Below are the code and all the weights of a small trained network. Each question names an input and a class and asks about switching units off, where a switched-off unit gives its printed mean instead of its output.

import numpy as np


def w(rows, s, z=0):
    codes = np.array(rows[::2]) - 128.0
    scale = np.full(codes.shape[1], s)
    scale[-1] = z or s
    return codes * scale


def f(y):
    return np.maximum(y, 0)


def log_softmax(a):
    a = a - a.max(-1, keepdims=True)
    return a - np.log(np.exp(a).sum(-1, keepdims=True))


def net(x, mask):
    res = np.array(x, float).reshape(1, 8) / 4 @ E
    y = f(res @ A[0][:, :-1].T + A[0][:, -1])
    res = res + np.where(mask, y, B[0][:, -1]) @ B[0][:, :-1]
    return log_softmax(res[-1] @ U[:, :-1].T + U[:, -1])


A, B = {}, {}
E = w([
[123,127,130,131,125,128,125],'x0',
[126,125,135,131,132,125,133],'x1',
[31,78,47,98,126,180,187],'x2',
[137,139,114,117,116,137,120],'x3',
[126,127,132,126,126,128,132],'x4',
[97,253,121,221,88,146,202],'x5',
[108,173,125,48,133,25,165],'x6',
[86,85,137,151,9,79,104],'x7',
],0.0071)
A[0] = w([
[108,110,139,202,127,226,113,199],'n1',
[174,130,98,106,189,176,150,126],'n2',
[72,169,164,59,156,25,177,47],'n3',
[56,77,27,113,114,182,191,83],'n4',
[151,65,142,46,138,146,78,2],'n5',
[202,194,218,185,124,76,52,37],'n6',
[131,186,95,175,124,152,170,76],'n7',
[155,17,119,51,165,134,72,37],'n8',
[152,105,104,188,114,203,66,59],'n9',
[38,113,48,107,133,129,185,114],'n10',
[174,162,143,108,218,154,135,91],'n11',
[126,158,149,73,99,98,149,117],'n12',
[99,128,102,45,163,45,158,178],'n13',
[117,234,110,202,95,160,216,4],'n14',
[157,158,142,114,199,131,158,153],'n15',
[78,89,170,157,63,93,116,240],'n16',
[119,71,151,153,31,54,92,156],'n17',
[120,145,136,116,184,137,122,189],'n18',
[184,171,98,106,255,156,153,34],'n19',
[167,60,115,61,137,111,70,37],'n20',
[106,49,136,184,151,216,89,132],'n21',
[151,138,161,100,180,168,174,237],'n22',
[75,182,107,45,119,74,162,149],'n23',
[60,95,65,124,127,161,188,27],'n24',
[118,180,128,165,115,139,160,30],'n25',
[204,156,192,166,120,66,108,44],'n26',
[116,205,109,179,104,158,157,24],'n27',
],0.0071)
B[0] = w([
[192,134,108,132,140,83,136,242],'n1',
[92,121,111,124,95,134,119,181],'n2',
[180,53,118,144,104,147,191,178],'n3',
[166,148,182,64,149,158,104,208],'n4',
[59,118,216,169,136,62,183,156],'n5',
[137,94,172,46,163,205,140,173],'n6',
[99,117,154,134,145,91,129,164],'n7',
[65,178,213,169,145,58,161,195],'n8',
[167,44,119,142,107,125,213,162],'n9',
[159,159,166,81,157,150,92,205],'n10',
[77,87,100,130,80,159,131,173],'n11',
[154,101,109,147,111,132,159,162],'n12',
[194,133,110,173,145,116,144,232],'n13',
[61,96,199,154,156,77,149,181],'n14',
[101,113,95,136,107,149,103,188],'n15',
[91,168,64,122,122,162,76,254],'n16',
[82,111,76,131,114,178,122,218],'n17',
[121,167,93,146,111,144,86,196],'n18',
[58,1,103,107,53,189,169,173],'n19',
[73,137,176,162,143,81,161,170],'n20',
[206,126,114,162,129,95,171,212],'n21',
[102,192,70,140,107,125,73,242],'n22',
[187,99,103,163,129,118,152,213],'n23',
[150,113,215,41,160,195,115,160],'n24',
[67,97,182,155,139,76,161,139],'n25',
[143,117,168,47,156,202,131,157],'n26',
[79,101,185,139,135,71,165,153],'n27',
],0.0085,0.0071)
U = w([
[37,111,255,169,152,32,190,50],'0',
[145,145,102,126,135,118,100,246],'1',
[145,138,107,135,139,121,109,225],'2',
[185,113,216,19,159,199,129,32],'3',
[140,152,91,141,127,106,108,198],'4',
[139,131,91,145,141,109,105,181],'5',
[250,74,91,174,113,102,220,10],'6',
[36,82,58,122,62,182,122,1],'7',
],0.0094,0.009)

Each question gives the input, the list of numbers given to net, and the class t.
The units are the neurons (one row each of A and B). Each row of codes is followed by its name. A weight is (code - 128) times the scale printed after its matrix; where a second scale follows, it is the last column's (A, B and U).
mask holds one flag per neuron, in row order. A switched-off neuron (its flag False) gives its mean, the last column of its row in B, instead of its output. The means were averaged over made-up inputs and are rounded, as every weight is.
A unit's drop is (log p(t) with every unit on - log p(t) with that unit switched off) / (log p(t) with every unit on - log p(t) with every unit switched off).
The circuit of an input: a set's keep is (log p(t) with only the set's units on - log p(t) with every unit switched off) / (log p(t) with every unit on - log p(t) with every unit switched off). Starting from the 12 units with the biggest drops (on a tie, the unit counted first), units are removed one at a time, each time the one whose removal leaves the highest keep (on an exact tie, the one counted first), for as long as the keep stays at least 0.8.
circuit, biggest first: the units of the circuit, biggest drop first
unit that matters most: the unit with the biggest drop
k most important neurons: the k neurons with the biggest drops, biggest first
drop of u: that unit's drop, to one decimal
input [6,0,0,1,-3,-7,-8,8], class 6: circuit, biggest first	[n21]
input [4,3,-4,1,6,0,8,3], class 6: circuit, biggest first	[n3 n23]
input [5,1,-6,-2,-2,-3,-2,-1], class 3: 2 most important neurons	[n6 n26]
input [-2,2,2,-8,-4,-8,-3,-8], class 0: 2 most important neurons	[n8 n5]
input [4,-7,8,-1,-2,-2,6,0], class 3: circuit, biggest first	[n4 n24]
input [4,2,-8,3,-5,-3,6,7], class 3: 3 most important neurons	[n6 n26 n22]
input [-3,1,5,-2,-5,-1,-6,-1], class 6: 2 most important neurons	[n21 n1]
input [-1,5,3,6,7,-2,8,4], class 6: circuit, biggest first	[n3 n23]
input [-4,-2,5,-2,4,7,-2,7], class 0: 2 most important neurons	[n14 n27]
input [-7,5,7,-1,-7,-3,-7,0], class 3: circuit, biggest first	[n4 n24]
input [3,-2,3,0,-5,-3,-4,-7], class 7: 3 most important neurons	[n19 n11 n2]
input [2,2,-2,2,-2,1,-7,7], class 6: 4 most important neurons	[n9 n21 n1 n22]
input [-2,6,4,-5,-4,-7,-2,-1], class 0: 3 most important neurons	[n8 n5 n20]
input [2,6,-7,3,1,7,7,-6], class 0: circuit, biggest first	[n14]
input [-4,1,-3,-1,-1,-1,8,-3], class 6: circuit, biggest first	[n3 n13]
input [2,6,-8,-4,4,8,3,-4], class 0: 3 most important neurons	[n14 n27 n25]
input [1,4,-7,-3,-2,1,-3,4], class 3: 3 most important neurons	[n6 n26 n22]
input [-1,2,4,2,-6,0,-7,5], class 6: 4 most important neurons	[n21 n9 n1 n22]
input [-2,5,2,6,-1,3,1,-8], class 7: circuit, biggest first	[n19 n11]
input [-5,5,7,-2,-4,6,8,5], class 6: unit that matters most	n23
input [-6,-4,7,4,-6,-3,-6,-5], class 3: drop of n10	0.2
